[34 22 26 23 -30 -20 4 14 15 0 3 -54 7 -30 -64 -21 -22 -39 -14 17 -58 -41 -8 2 -3 -27 -85 -47 -10 52 -4 -44 -16] | <51>
[55 17 7 9 -6 3 6 -4 0 1 12 -34 -6 -52 -48 0 -1 -38 -40 -8 -27 4 3 -22 -31 -29 -22 24 0 2 -23 -16 26] | <51>
[54 32 17 -8 -58 -20 20 21 0 -22 -32 -46 7 -10 -39 -44 -38 -29 -6 12 -29 -27 -8 1 2 1 -27 0 4 31 0 -7 12] | <56>
[11 -1 -12 -11 -80 -46 -14 -12 1 -11 1 -54 14 -24 -59 10 19 -18 12 50 -16 13 36 33 12 5 -54 0 4 55 -12 -54 -11] | <56>
[57 37 17 -10 -38 10 69 65 14 -17 -14 9 36 43 -24 -51 -40 -2 38 30 -47 -74 -36 2 17 -6 -68 -99 -36 18 9 -14 -29] | <51>
[13 -13 4 36 14 -21 -56 -45 8 22 32 -84 -26 -75 -51 38 2 -69 -62 5 0 27 0 -39 -31 -1 -9 18 -22 5 -17 -3 33] | <56>
[28 0 -5 2 -58 -32 -9 -14 -8 -21 -10 -66 16 -37 -85 -47 -29 -25 19 52 -62 -56 -4 38 40 26 -95 -81 -17 102 28 -17 -28] | <56>
[23 -8 -43 -42 -28 23 35 -11 -31 -26 10 59 26 -2 -32 -22 40 52 44 0 -29 -5 43 64 25 -14 -37 -10 28 40 2 -32 -31] | <56>
[33 12 -26 -47 -67 -5 29 10 -24 -36 -30 11 21 15 -22 -35 -4 23 39 23 -8 -8 18 37 31 20 -1 10 13 29 6 -3 0] | <56>
[52 1 -40 -45 -55 8 24 -17 -35 -37 -16 4 18 -26 -59 -39 5 10 25 18 -30 -10 24 39 21 17 -22 4 13 44 10 -1 2] | <56>
[70 34 5 -18 -45 10 54 32 -10 -34 -35 -4 18 1 -46 -75 -46 -5 19 4 -49 -57 -17 15 18 7 -33 -37 1 35 16 7 7] | <51>
[5 -3 -2 6 -33 -37 -37 -17 6 -3 -20 -86 -12 -14 -17 -3 -43 -53 -14 51 28 -1 -32 -29 12 71 30 9 -39 1 16 61 35] | <56>
[15 -8 -29 -23 -43 -15 -9 -19 -10 -7 6 -20 4 -11 -17 26 23 -10 0 29 27 42 25 2 -3 24 22 37 -6 -6 -16 0 24] | <56>
[-6 -35 -26 19 -16 -19 -32 -32 10 20 49 -49 18 -21 -53 41 27 -36 14 81 1 -5 0 4 18 34 -76 -97 -64 34 0 -24 -25] | <56>
[5 27 23 -11 -53 -18 39 65 24 -5 -24 8 27 71 25 -10 -18 8 36 35 11 -22 -20 3 12 6 -15 -42 -20 -14 -4 -17 -20] | <56>
[-3 -7 -4 0 -50 -37 -28 -20 -6 -17 -12 -47 5 -26 -53 -22 -9 -11 16 33 -33 -13 20 45 30 16 -52 -32 12 79 20 -23 -24] | <56>
[21 0 -10 -2 -53 -11 29 22 10 -4 15 -10 43 21 -61 -10 2 -3 48 70 -44 -56 -8 35 35 8 -115 -127 -47 58 8 -54 -54] | <56>
[47 -7 -15 19 39 29 14 -18 -7 10 40 -12 4 -42 -51 -1 -2 -33 -23 9 -36 -26 -24 -25 -12 -4 -45 -52 -42 5 -1 5 7] | <56>
[17 9 4 -6 -60 -37 -17 -13 -7 -15 -16 -58 2 -30 -56 -16 -4 -20 -3 22 -27 -1 26 27 9 -3 -38 11 15 60 -3 -28 1] | <56>
[13 14 30 27 -6 -15 -2 14 17 3 2 -42 4 -16 -38 -23 -27 -26 -10 6 -51 -41 -15 2 2 -21 -71 -53 -16 47 5 -32 -20] | <51>
[12 14 34 27 -10 -31 -24 18 27 10 -25 -85 -14 4 6 -5 -66 -64 -28 30 24 -18 -59 -54 -4 44 23 -21 -46 -19 12 56 31] | <51>
[-15 -8 -12 -18 -69 -31 -9 1 -4 -18 -31 -23 13 30 0 -22 -32 3 44 52 12 -24 -13 29 47 63 -5 -48 -20 40 34 35 -16] | <56>
[42 25 25 11 -30 -8 34 46 23 -5 -19 -44 22 29 -31 -47 -63 -37 18 50 -30 -79 -63 -18 22 32 -63 -116 -60 24 25 18 -16] | <51>
[8 -31 -41 -1 -4 2 -11 -31 -3 10 44 -12 17 -16 -36 36 35 -7 10 56 10 8 5 3 11 31 -36 -57 -46 12 -4 -6 -9] | <56>
[-17 -1 35 51 18 -25 -32 8 43 38 24 -70 -12 3 8 47 -18 -65 -38 26 21 -1 -40 -61 -28 5 -15 -31 -55 -28 -17 -1 7] | <56>
[-5 15 37 30 22 -14 -15 23 28 20 -15 -49 -20 20 36 10 -49 -46 -34 0 31 -5 -53 -64 -20 24 42 -4 -34 -50 1 51 32] | <51>
[-2 -24 -21 11 3 -1 -7 -13 14 19 40 -14 18 4 -22 30 18 -16 15 57 4 -8 -15 -4 12 28 -47 -78 -58 7 2 -9 -18] | <56>
[37 -18 -40 -10 23 27 -5 -61 -39 -15 24 11 -6 -82 -71 -13 34 3 -15 -24 -45 8 40 30 -3 -27 -28 30 29 46 1 -18 7] | <56>
[-42 -14 -1 2 -26 -36 -37 -20 -4 -6 -19 -24 -3 1 -5 -4 0 9 20 20 5 2 18 38 29 21 -12 -1 18 47 19 -3 -22] | <56>
[6 20 24 -10 -91 -59 -10 28 10 -22 -59 -70 7 30 -13 -38 -60 -27 23 53 11 -27 -25 8 34 63 -5 -25 -16 34 24 30 5] | <56>
[-1 6 40 46 -10 -41 -36 3 32 21 4 -93 -8 -23 -35 5 -38 -66 -29 32 -19 -27 -34 -29 -6 9 -51 -51 -37 26 4 -8 -2] | <51>
[29 -1 -27 -29 -22 -1 -1 -24 -22 -21 -15 -7 -7 -18 -16 -8 1 -8 -4 0 15 26 16 2 2 22 44 51 13 -6 0 26 34] | <56>
[-38 11 30 0 -50 -48 -6 47 32 6 -29 -30 12 72 49 14 -22 -4 28 47 47 -1 -22 -7 16 39 17 -29 -22 -17 2 5 -12] | <56>
[-16 8 23 17 12 0 14 31 20 -1 14 29 12 25 12 4 10 13 10 -8 -24 -23 -2 11 -2 -39 -52 -44 2 10 -6 -47 -39] | <56>
[-20 10 51 41 19 -24 -23 19 35 25 0 -48 -13 4 11 8 -30 -40 -26 3 1 -19 -34 -36 -14 -7 -17 -33 -20 -7 -1 3 -3] | <51>
[-13 -17 -23 -11 -26 -23 -29 -19 -1 3 -1 -28 -4 7 11 33 7 -15 3 41 54 39 -1 -16 6 56 47 20 -28 -31 -1 35 27] | <56>
[11 -11 -18 -9 -2 -3 -20 -32 -16 -11 -15 -28 -15 -20 -3 -9 -23 -20 -9 11 22 8 -11 -14 9 48 45 19 -10 -6 17 60 34] | <56>
[7 11 25 20 32 5 -3 18 17 11 -11 -28 -17 9 32 1 -43 -35 -33 -9 25 -6 -47 -57 -19 22 50 11 -30 -51 3 59 41] | <51>
[21 22 30 19 -2 -2 22 26 14 5 4 -9 4 -9 -28 -15 -14 -13 -11 -11 -48 -33 -6 0 -13 -44 -56 -27 3 27 -10 -47 -24] | <51>
[26 -14 -42 -22 24 50 40 -14 -22 -4 46 78 23 -12 -35 7 62 43 22 -14 -36 4 37 35 -1 -46 -47 -16 8 8 -17 -49 -27] | <56>

[15 -4 -10 2 -6 -18 4 -1 15 -48 10 -9 4 -13 59 24 6 22 -1 -1 -7 0 19 0 31 -8 -29 6 -17 10 -5 6 26 -11 12 -16 -8 8 6 -7 6 -13 14 -19 13 1 -5 -11 -11 16 2 -20 -17 -7 0 -40 14 -30 10 -7 26 -9 1 7 -2 -5 7 3 1 -7 16 14 14 16 -8 3 2 -5 0 17 7 8 -8 4 9 -7 -4 46 10 27 -17 -21 -5 -3 1 16 -33 20 24 -5 8 -1 7 5 -15 -7 15 8 -8 -5 6 -7 29 0 7 2 -70 -14 20 8 8 -34 -18 39 14 -12 -18 16 -4 -14 5 12 -25 -12 6 3 15 9 -25 -21 6 -15 18 -15 -5 0 9 -1 25] | (68)
[19 7 -4 -26 -12 21 -14 -10 -7 -8 -6 -12 16 -4 9 12 10 5 11 1 -4 -21 67 8 18 -9 -4 -16 -9 6 -11 6 1 -33 25 -3 -21 19 -26 -13 3 -29 -25 2 16 25 -4 7 -29 24 16 0 -17 8 -2 -12 25 -20 16 -5 -10 -8 -4 -2 -15 -19 14 -10 -13 -13 22 5 -41 -37 -13 -19 0 8 3 10 -24 10 25 0 14 -22 36 -15 0 5 8 4 0 -16 -31 1 -47 4 16 -2 -11 -6 -17 -5 -18 5 -1 -15 -51 1 -6 0 12 1 -8 -1 -31 -3 1 1 11 28 -35 31 5 -12 -42 16 -23 -12 32 14 -17 -8 -5 15 -12 7 -18 -23 -1 -17 -6 9 26 -1 -10 2 12] | (65)
[-10 -16 -25 11 -10 5 -19 -2 -10 23 16 -5 -5 28 -52 -28 -22 -9 9 -10 3 3 33 10 -24 2 10 6 20 2 27 0 -24 5 -15 11 0 1 -6 15 -3 -7 3 10 -15 22 -11 9 15 -25 -14 14 2 6 4 12 0 54 18 9 -24 -4 9 -25 19 13 -19 18 2 -2 -3 -16 -8 -30 16 -13 0 -3 2 -17 -9 -19 26 6 15 -4 -14 -39 -15 -23 5 14 -7 22 4 -22 -28 -19 -9 -7 -5 -20 28 -4 14 3 -14 2 10 -9 -9 8 -27 -12 -3 -6 32 -3 -20 5 6 0 16 -41 6 22 12 -2 15 7 -2 -1 23 20 -1 2 -24 -19 6 23 9 -8 -16 18 15 -2 11 -22 -41] | (65)
[8 -18 -12 29 8 -38 1 -4 19 -14 10 -2 -10 -3 45 12 -10 30 5 -5 -10 16 0 7 23 -8 -2 28 -14 8 19 1 27 17 -12 -16 5 -8 14 -1 -10 44 27 -25 13 -1 -14 -18 0 10 -26 -21 3 -5 -10 -24 1 -4 1 -8 37 -17 5 8 9 1 -14 4 8 2 -2 14 36 8 13 20 0 -19 14 12 24 -16 -13 -8 7 37 -17 66 29 23 -28 -23 -8 1 17 12 -38 34 6 -3 22 -9 24 4 5 -7 16 17 30 3 4 0 12 12 14 -15 -43 -18 41 23 -2 -50 -13 6 13 -14 8 18 22 -6 -5 3 -37 -11 14 -2 6 -3 5 -12 10 -26 5 -19 -22 -13 24 -14 13] | (68)
[5 18 -27 -4 -16 16 -26 1 -26 23 -11 -8 -5 24 -83 -32 -16 -18 5 -8 4 -13 58 14 -19 -9 14 -5 24 2 22 0 -30 -5 9 9 -6 9 -31 16 4 -9 -32 21 -12 48 -2 23 -10 -18 -8 20 -6 14 7 31 13 50 13 7 -53 3 12 -25 7 -11 19 29 -16 -4 9 -21 -33 -60 -10 -29 -1 11 -6 -6 -24 -10 25 9 22 -41 36 -79 -3 -33 24 17 5 20 -14 -22 -57 -36 -16 -16 -17 -21 -7 -6 0 18 -20 -16 -24 -3 -11 10 -27 -4 -2 -17 34 4 -30 3 1 29 2 -48 -3 20 -18 3 -8 11 14 0 28 17 -2 15 -31 -10 3 22 9 -17 -15 27 30 -8 5 -1 -52] | (65)
[-21 38 -23 1 -20 22 -14 16 -21 43 -1 -1 -5 4 -100 -27 -2 -16 16 -16 8 -12 31 18 -19 -5 17 -7 35 -9 17 -7 -37 5 -11 9 -8 6 -31 14 -18 -32 -10 23 -19 30 -12 21 1 -44 -22 27 2 14 15 59 2 40 13 25 -45 22 -8 -35 11 -1 -17 8 -8 1 6 -13 -33 -28 -10 -35 0 10 -2 -19 -23 4 27 1 21 -36 20 -85 -31 -36 35 30 19 32 -2 -21 -19 -35 -17 -3 -10 -22 -24 -14 2 4 -16 -21 7 -1 -20 14 -39 1 -9 8 49 9 -9 2 10 34 8 -78 -2 22 -22 -19 -7 20 7 1 47 21 -10 19 -19 -11 6 31 -14 9 -6 28 26 1 9 10 -55] | (65)
[27 24 -10 -9 -9 -6 -9 -4 -4 -37 -14 -15 -2 -8 27 25 12 18 3 0 -6 -18 41 9 23 -21 -8 6 -6 10 4 8 33 -8 20 -17 -9 15 -18 -9 5 4 -18 -13 18 34 -8 -7 -35 17 -10 -11 -9 -1 3 -1 19 -17 12 -4 19 -11 1 2 -13 -37 6 8 -7 -5 22 10 -14 -20 -14 -13 0 -1 -1 37 -12 11 -4 3 12 -28 42 19 24 20 -5 -16 6 -5 -23 16 -43 11 15 -3 2 -12 -13 -6 -20 6 10 -6 -24 4 -3 -5 29 12 16 -12 -40 -10 12 17 6 -13 -39 16 8 -17 -41 29 -14 -8 17 13 -34 -11 8 30 -4 5 -20 -20 1 -27 17 -4 10 -9 11 11 14] | (65)
[26 2 -17 -1 -5 -25 -14 -12 13 -25 -10 -17 -7 -3 50 19 -6 28 -5 1 -12 -6 46 -3 33 -12 -11 20 -20 20 18 0 37 -8 24 -18 -11 2 -7 -5 23 40 -3 -23 22 34 -2 -17 -21 37 -6 -13 -7 -2 -8 -30 27 -11 9 -5 37 -28 14 14 4 -31 0 4 0 -9 19 2 7 -17 -3 5 -2 -9 -3 49 6 -13 -18 -1 11 32 29 65 50 22 -15 -39 -14 -4 -12 18 -58 9 18 1 14 -18 0 0 -15 4 12 9 -8 0 2 -11 29 4 16 -22 -49 -21 18 34 3 -19 -42 39 12 -21 -37 34 -3 -13 10 3 -78 -16 22 31 -21 1 -15 -30 12 -36 16 -8 1 -16 23 -9 26] | (68)
[33 19 1 -12 -7 -8 -6 -13 -7 -28 -19 -16 -2 -6 34 16 2 9 -7 -4 -6 -18 26 -2 26 -12 -16 -13 -11 11 1 8 21 -24 31 -10 -7 11 -8 -5 26 -21 -24 -3 15 40 2 8 -25 21 11 -9 -5 1 3 -8 35 -12 1 -14 9 -10 17 -6 -12 -21 9 24 -10 -6 23 1 -11 -30 -16 -6 5 6 -3 42 -15 5 -3 8 12 -25 26 -1 14 7 -9 -22 -6 -10 -14 7 -50 -1 7 -9 -4 -7 -23 -1 -26 18 -2 -6 -43 -6 7 -9 17 6 10 -24 -25 -13 -14 2 7 -7 -30 26 -3 -6 -31 30 -12 -11 20 15 -42 -14 10 16 13 16 -25 -14 6 -22 14 -2 19 -5 6 10 14] | (68)
[-12 -35 7 41 19 -27 6 -7 17 -8 22 2 -26 20 11 -7 -25 21 3 -8 -5 31 -43 9 -12 7 11 27 3 -2 15 -6 34 30 -32 -7 34 -21 37 10 -27 51 47 -17 -14 -24 -10 -19 29 -20 -23 -14 24 -16 -6 -27 -42 20 -11 0 30 -8 16 3 5 18 -23 25 4 21 -16 12 52 36 18 25 3 -22 11 -20 26 -26 -13 -5 -2 -3 -57 54 12 6 -48 13 -10 8 43 7 7 26 -23 -7 25 -1 41 14 32 -8 7 19 48 -8 21 10 -21 1 17 -5 2 -8 35 12 -11 -54 26 -42 9 1 60 -2 35 4 -26 9 3 -1 6 -23 20 -7 16 18 8 -5 -7 -17 -34 3 35 -7 -7] | (68)
